Small tables with named rows and columns. After each table, cells are looked up by row and column.

bazoz =
             bel      kib      zun      zoz   romibi  lirafut     bote     dure   gugali
ruvore   -55.813  -49.949  -37.396  -17.135  -14.774  -15.733  -17.592  -45.904  -58.909
tosab    -22.367  -49.949  -40.968  -23.287  -14.774  -15.733  -37.347  -42.908  -58.044
mezipuf   19.020  -49.949  -92.676   -9.968   56.211   -1.931  -37.347  -42.908    4.423
tabosug  -22.367  -49.949  -40.968  -17.135  -14.774  -43.286  -37.347  -42.908  -58.701
nosimo   -22.367  -49.949  -72.505  -17.135  -14.774  -15.733  -37.347  -42.908  -58.701
ravev    -22.367  -49.949  -40.968  -17.135  -30.086  -15.733  -37.347  -58.050  -58.701
dosus    -31.644  -49.949  -40.968  -17.135  -14.774  -15.733  -37.347  -42.908  -58.701

What is the bote of ravev in bazoz? -37.347
What is the bote of mezipuf in bazoz? -37.347
What is the zoz of ravev in bazoz? -17.135
What is the gugali of tabosug in bazoz? -58.701
What is the zoz of nosimo in bazoz? -17.135
What is the dure of dosus in bazoz? -42.908
What is the zoz of tosab in bazoz? -23.287

Table mapuz
,div,lut,sis,gima
buni,181,55,218,14
doru,56,182,25,214
mamek,87,140,88,152
mav,178,64,197,31
gutud,76,160,51,186
fifaz,170,61,179,49
vufaze,164,64,190,39
gorinof,184,49,225,10
fup,57,177,38,200
nid,177,59,212,26

What is the div of doru in mapuz? 56
What is the gima of fifaz in mapuz? 49
What is the gima of vufaze in mapuz? 39
What is the div of vufaze in mapuz? 164
What is the div of mamek in mapuz? 87
What is the gima of gutud in mapuz? 186
What is the div of buni in mapuz? 181
What is the sis of fup in mapuz? 38
What is the gima of mav in mapuz? 31
What is the gima of nid in mapuz? 26
What is the div of fifaz in mapuz? 170
What is the sis of mamek in mapuz? 88
What is the div of mav in mapuz? 178
What is the sis of doru in mapuz? 25
What is the lut of gutud in mapuz? 160

tiv =
,mezeru,veguta,bem,damedu,zuf
besab,37248,-1148,9278,4458,43931
baleme,-24111,-7672,44257,2971,-33524
fogegan,-27152,-4512,12046,5475,-31697
lin,-4685,-10106,55455,3668,-10220
zizura,4170,10836,-47455,-7202,7806
tokofad,-5702,1095,-17895,5003,-3184
bef,-31308,5949,-14845,-4945,-39966
pek,-36164,8688,-41916,-4060,-41140
fero,-5689,4326,9381,-9961,-13166
povom,-39771,3386,-20569,2079,-46509
dav,11749,3420,12348,-7171,7940
kom,-30414,10966,-50612,-5684,-34015
madu,-40807,338,-7897,3629,-48097

What is the damedu of dav in tiv? -7171
What is the mezeru of povom in tiv? -39771
What is the veguta of kom in tiv? 10966
What is the mezeru of bef in tiv? -31308
What is the damedu of kom in tiv? -5684
What is the damedu of madu in tiv? 3629
What is the bem of povom in tiv? -20569
What is the mezeru of fogegan in tiv? -27152
What is the veguta of besab in tiv? -1148
What is the damedu of lin in tiv? 3668
What is the veguta of pek in tiv? 8688
What is the mezeru of besab in tiv? 37248
What is the zuf of dav in tiv? 7940
What is the mezeru of dav in tiv? 11749
What is the damedu of besab in tiv? 4458

nopak:
,degu,nosog
vako,112,184
kalifi,142,215
rez,102,204
lezamo,63,112
laleti,141,144
liko,158,182
nisulu,70,101
limulab,146,193
ragepi,180,177
pemoki,110,171
baril,90,72
dun,66,105
sapofe,128,198

What is the degu of nisulu in nopak? 70
What is the degu of kalifi in nopak? 142
What is the nosog of ragepi in nopak? 177
What is the nosog of rez in nopak? 204
What is the nosog of baril in nopak? 72
What is the degu of rez in nopak? 102
What is the degu of vako in nopak? 112
What is the degu of lezamo in nopak? 63
What is the degu of dun in nopak? 66
Which row has the largest degu? ragepi

Table debin
,dod,golub,dun
fas,23,70,86
tifo,16,75,84
tis,11,17,58
buz,11,47,81

What is the dun of tis in debin?
58
What is the dod of tis in debin?
11
What is the dod of tifo in debin?
16
What is the dod of buz in debin?
11
What is the golub of buz in debin?
47
What is the dun of fas in debin?
86
What is the golub of tis in debin?
17
What is the dun of buz in debin?
81
What is the golub of tifo in debin?
75
What is the golub of fas in debin?
70
What is the dun of tifo in debin?
84
What is the dod of fas in debin?
23
Which row has the largest dod? fas

tedugig:
	kode	faso	menur	tubetu	garo
tav	-24.4	34.0	-9.3	-5.9	11.0
dut	20.8	-17.2	-8.3	31.9	-25.4
turus	50.9	2.9	-34.9	53.5	-9.7
tegimib	16.2	4.8	-28.7	4.6	-27.6
rar	42.0	3.1	-36.0	42.4	-19.8
sos	18.9	20.8	-25.0	20.9	-7.5
nuz	46.8	-1.0	-29.9	54.5	-13.9
saz	48.9	5.9	-50.2	43.3	-0.9
sapep	33.9	7.0	-31.7	35.0	-18.8
zef	25.7	19.9	-12.5	25.0	-2.4
ner	-21.3	33.6	21.2	-6.2	19.0
gev	43.4	7.8	-53.0	32.9	4.5
keronik	49.9	8.8	-39.7	41.6	-10.3

sos, menur: -25.0
tav, faso: 34.0
keronik, garo: -10.3
tav, kode: -24.4
tav, tubetu: -5.9
nuz, faso: -1.0
sos, kode: 18.9
turus, kode: 50.9
keronik, faso: 8.8

